Below is a small trained network, with its code and all its weights. Each question gives an input and a target symbol and asks what happens when units are switched off, that is, made to give their printed mean instead of their output.

import numpy as np


def w(rows, s, z=0):
    codes = np.array(rows[::2]) - 128.0
    scale = np.full(codes.shape[1], s)
    scale[-1] = z or s
    return codes * scale


def norm(h):
    return h / np.sqrt((h * h).mean(-1, keepdims=True) + 1e-5)


def f(y):
    return np.maximum(y, 0)


def softmax(a):
    e = np.exp(a - a.max(-1, keepdims=True))
    return e / e.sum(-1, keepdims=True)


def log_softmax(a):
    a = a - a.max(-1, keepdims=True)
    return a - np.log(np.exp(a).sum(-1, keepdims=True))


def net(x, mask):
    ids = ['ΓΛΦΨδεζημξπστω'.index(c) for c in x.split()]
    T = len(ids)
    res = E[ids] + P[:T]
    u = 0
    for l in range(3):
        q, k, v = (norm(res) @ M[l].T for M in (Q, K, V))
        z = softmax(np.where(np.tri(T) > 0, q @ k.T / 4**0.5, -1e9)) @ v
        res = res + np.where(mask[u], z, O[l][:, -1]) @ O[l][:, :-1]
        u += 1
        y = f(norm(res) @ A[l][:, :-1].T + A[l][:, -1])
        res = res + np.where(mask[u : u + 8], y, B[l][:, -1]) @ B[l][:, :-1]
        u += 8
    return log_softmax(norm(res)[-1] @ U[:, :-1].T + U[:, -1])


Q, K, V, O, A, B = {}, {}, {}, {}, {}, {}
E = w([
[171,45,206,154,24,116],'Γ',
[221,108,176,172,167,148],'Λ',
[104,109,174,191,137,120],'Φ',
[148,117,85,80,161,92],'Ψ',
[121,151,71,181,58,131],'δ',
[202,145,92,95,131,137],'ε',
[124,3,205,121,145,168],'ζ',
[198,180,134,162,123,135],'η',
[154,72,144,95,65,161],'μ',
[117,123,78,145,149,175],'ξ',
[83,79,160,164,143,131],'π',
[73,74,112,82,79,117],'σ',
[166,128,164,150,86,136],'τ',
[225,183,145,120,104,118],'ω',
],0.024)
P = w([
[68,249,102,132,155,194],'0',
[163,46,188,112,94,138],'1',
[158,62,172,109,98,134],'2',
[152,63,172,108,107,130],'3',
[158,72,168,116,112,127],'4',
[154,76,165,116,114,135],'5',
[160,70,159,121,117,130],'6',
[144,75,162,125,124,120],'7',
[154,63,154,128,127,121],'8',
[147,73,158,134,137,123],'9',
[149,75,146,133,126,122],'10',
[150,73,146,131,130,121],'11',
[150,64,141,140,131,126],'12',
[144,65,150,124,127,125],'13',
],0.012)
Q[0] = w([
[113,104,71,130,129,87],'0.h0',
[167,95,194,132,94,105],'0.h0',
[199,6,137,154,104,185],'0.h0',
[206,63,125,142,135,116],'0.h0',
],0.013)
K[0] = w([
[94,131,120,115,118,96],'0.h0',
[107,118,94,199,113,131],'0.h0',
[110,99,9,212,131,180],'0.h0',
[148,125,33,196,127,113],'0.h0',
],0.014)
V[0] = w([
[113,172,26,226,112,110],'0.h0',
[148,143,117,54,83,39],'0.h0',
[155,3,17,163,139,223],'0.h0',
[118,107,108,176,1,121],'0.h0',
],0.0078)
O[0] = w([
[53,194,92,176,91,70,194],'0.h0',
[151,113,2,170,118,148,61],'0.h0',
[127,118,93,80,158,10,254],'0.h0',
[164,33,109,226,119,57,196],'0.h0',
],0.0087,0.0086)
A[0] = w([
[173,166,86,120,112,153,67],'0.n0',
[62,121,107,133,154,78,29],'0.n1',
[125,84,106,69,121,173,136],'0.n2',
[185,166,119,132,50,92,193],'0.n3',
[175,190,172,152,124,56,15],'0.n4',
[170,135,128,48,119,167,3],'0.n5',
[130,126,90,117,253,106,71],'0.n6',
[59,95,113,108,108,109,103],'0.n7',
],0.016,0.004)
B[0] = w([
[123,72,52,118,82,174,145],'0.n0',
[198,84,216,125,146,162,203],'0.n1',
[62,102,91,151,71,130,182],'0.n2',
[168,12,228,142,187,126,254],'0.n3',
[60,71,61,79,151,150,225],'0.n4',
[218,81,136,125,75,108,154],'0.n5',
[117,90,167,96,56,97,175],'0.n6',
[159,78,80,111,225,110,225],'0.n7',
],0.011,0.0077)
Q[1] = w([
[125,171,112,136,108,135],'1.h0',
[118,255,104,136,72,249],'1.h0',
[137,107,211,164,133,163],'1.h0',
[98,251,80,200,246,175],'1.h0',
],0.0086)
K[1] = w([
[165,102,167,110,129,108],'1.h0',
[182,2,205,108,172,21],'1.h0',
[109,121,61,195,157,153],'1.h0',
[175,66,167,144,60,43],'1.h0',
],0.0095)
V[1] = w([
[62,118,135,254,227,103],'1.h0',
[140,97,164,139,7,68],'1.h0',
[62,200,139,139,55,99],'1.h0',
[112,163,122,199,79,234],'1.h0',
],0.0072)
O[1] = w([
[212,162,82,113,143,53,137],'1.h0',
[123,219,149,168,82,166,46],'1.h0',
[152,139,113,11,7,146,3],'1.h0',
[189,142,77,77,198,199,240],'1.h0',
],0.011,0.0041)
A[1] = w([
[156,87,99,181,132,244,145],'1.n0',
[214,155,106,120,60,95,77],'1.n1',
[118,254,144,190,65,182,200],'1.n2',
[45,136,71,220,184,84,3],'1.n3',
[165,175,235,182,168,157,122],'1.n4',
[158,100,41,88,115,50,85],'1.n5',
[134,201,88,176,147,242,129],'1.n6',
[101,56,94,83,34,86,65],'1.n7',
],0.009,0.0047)
B[1] = w([
[182,28,184,71,147,199,243],'1.n0',
[146,42,159,128,95,67,143],'1.n1',
[103,25,185,121,9,68,136],'1.n2',
[68,4,187,79,62,119,160],'1.n3',
[111,247,154,158,120,52,197],'1.n4',
[126,156,76,129,108,1,254],'1.n5',
[245,37,201,117,93,128,145],'1.n6',
[51,197,65,138,129,141,221],'1.n7',
],0.0075,0.0043)
Q[2] = w([
[181,94,95,103,223,41],'2.h0',
[97,202,91,100,143,138],'2.h0',
[104,239,76,98,151,214],'2.h0',
[127,9,126,154,174,21],'2.h0',
],0.013)
K[2] = w([
[105,207,100,169,68,168],'2.h0',
[108,76,51,196,113,71],'2.h0',
[161,59,61,151,214,61],'2.h0',
[139,226,120,95,86,249],'2.h0',
],0.011)
V[2] = w([
[105,111,22,238,66,171],'2.h0',
[161,119,219,222,165,226],'2.h0',
[81,128,139,120,178,182],'2.h0',
[148,193,1,206,202,159],'2.h0',
],0.0097)
O[2] = w([
[214,47,174,145,67,154,41],'2.h0',
[157,244,192,157,175,215,249],'2.h0',
[120,120,193,159,167,166,139],'2.h0',
[201,1,162,47,167,85,17],'2.h0',
],0.0096,0.012)
A[2] = w([
[136,92,146,88,122,172,182],'2.n0',
[77,95,118,115,96,159,12],'2.n1',
[68,151,123,7,139,151,63],'2.n2',
[206,143,110,161,121,105,55],'2.n3',
[153,172,147,155,127,66,110],'2.n4',
[94,153,179,109,96,169,218],'2.n5',
[87,120,161,150,118,126,3],'2.n6',
[91,133,154,181,105,115,78],'2.n7',
],0.016,0.0044)
B[2] = w([
[128,169,131,82,25,31,205],'2.n0',
[217,193,160,99,228,48,145],'2.n1',
[175,146,182,28,91,254,218],'2.n2',
[228,176,152,169,130,78,166],'2.n3',
[186,181,159,170,125,2,220],'2.n4',
[152,110,73,35,62,77,254],'2.n5',
[134,74,175,92,133,64,174],'2.n6',
[134,86,135,26,47,78,219],'2.n7',
],0.0076,0.0051)
U = w([
[139,149,150,102,106,121,250],'Γ',
[101,142,129,102,151,127,225],'Λ',
[147,203,62,74,55,94,94],'Φ',
[115,93,147,69,31,144,93],'Ψ',
[242,114,79,96,62,111,93],'δ',
[55,87,206,85,97,196,77],'ε',
[32,212,169,154,82,119,73],'ζ',
[229,95,134,46,175,150,72],'η',
[157,134,213,116,25,91,58],'μ',
[39,84,24,90,124,157,129],'ξ',
[100,161,173,7,163,31,78],'π',
[140,93,112,192,158,71,133],'σ',
[191,234,106,134,158,152,109],'τ',
[150,101,148,127,188,213,84],'ω',
],0.013,0.016)

Each question gives the input, a string of symbols that net reads in full, and the target symbol t.
The units are the heads (4 rows each of Q, K, V and O) and the neurons (one row each of A and B). Each row of codes is followed by its name. A weight is (code - 128) times the scale printed after its matrix; where a second scale follows, it is the last column's (O, A, B and U).
mask holds one flag per unit, layer by layer, with each layer's heads first. A switched-off unit (its flag False) gives its mean, the last column of its rows in O or B, instead of its output. The means were averaged over made-up inputs and are rounded, as every weight is.
A unit's drop is (log p(t) with every unit on - log p(t) with that unit switched off) / (log p(t) with every unit on - log p(t) with every unit switched off).
The circuit of an input: a set's keep is (log p(t) with only the set's units on - log p(t) with every unit switched off) / (log p(t) with every unit on - log p(t) with every unit switched off). Starting from the 12 units with the biggest drops (on a tie, the unit counted first), units are removed one at a time, each time the one whose removal leaves the highest keep (on an exact tie, the one counted first), for as long as the keep stays at least 0.8.
circuit, biggest first: the units of the circuit, biggest drop first
k most important neurons: the k neurons with the biggest drops, biggest first
k most important neurons of layer l: the k neurons of layer l with the biggest drops, biggest first
input μ Γ σ μ π σ τ, target μ: 2 most important neurons of layer 2	(2.n7 2.n5)
input ζ π μ Λ η μ τ, target ζ: circuit, biggest first	(0.h0 2.h0 0.n7)
input Λ ξ μ ξ Γ σ σ ξ, target π: most important neuron of layer 0	(0.n6)
input σ π σ Λ η Λ π σ σ Φ Ψ ε, target σ: 3 most important neurons of layer 2	(2.n2 2.n5 2.n7)
input ε η ε τ, target ε: circuit, biggest first	(1.h0 0.h0)
input σ Γ ω ζ Λ σ ε, target σ: 2 most important neurons of layer 2	(2.n2 2.n5)
input ω ω ε Φ τ Λ ζ, target ε: circuit, biggest first	(0.h0 0.n2)
input ζ ω Λ σ δ ω Γ Ψ π, target ζ: 2 most important neurons	(0.n3 0.n4)
input η μ Γ η Λ μ Φ ω τ τ, target η: circuit, biggest first	(0.h0 1.h0)
input Γ τ ξ ε ζ, target π: 3 most important neurons	(0.n3 2.n5 2.n7)
input ξ η Γ σ ξ ζ σ π μ Φ Φ, target π: 2 most important neurons	(0.n1 0.n2)
input ζ ζ η Φ, target ζ: circuit, biggest first	(0.h0 2.h0 0.n3 0.n7)
input σ τ σ τ σ, target ξ: circuit, biggest first	(0.h0 0.n3)
input σ Λ η δ Γ, target σ: circuit, biggest first	(0.h0)
input σ σ ζ η ξ σ τ δ π τ Ψ, target σ: circuit, biggest first	(0.h0 1.h0)
input τ ε σ ε τ δ Ψ τ η η ω ε, target τ: circuit, biggest first	(0.h0 0.n7 2.h0)
input Φ ξ τ ζ η ε, target Φ: 3 most important neurons	(0.n7 1.n2 0.n3)
input ε η σ, target ε: 2 most important neurons	(0.n0 0.n5)
input ξ μ ω σ σ π η ε τ μ, target ξ: 2 most important neurons	(0.n3 0.n1)
input σ ξ ζ ζ η δ Λ σ ζ, target σ: most important neuron	(0.n7)
input π σ η Λ μ ζ τ, target π: 2 most important neurons	(0.n2 1.n0)
input τ η ζ Ψ Λ π, target τ: 2 most important neurons	(0.n7 0.n4)
input σ τ ξ Φ δ ε Φ μ Ψ μ σ, target σ: 2 most important neurons	(0.n7 0.n1)
input Γ μ σ Λ τ Γ τ ζ, target ε: 2 most important neurons of layer 1	(1.n5 1.n0)
input Γ η ζ π σ τ σ ω σ η δ μ ζ ξ, target Γ: 2 most important neurons	(0.n1 0.n3)
input ξ σ τ η τ σ ζ Λ η ξ σ τ ξ, target π: 2 most important neurons	(0.n1 0.n2)
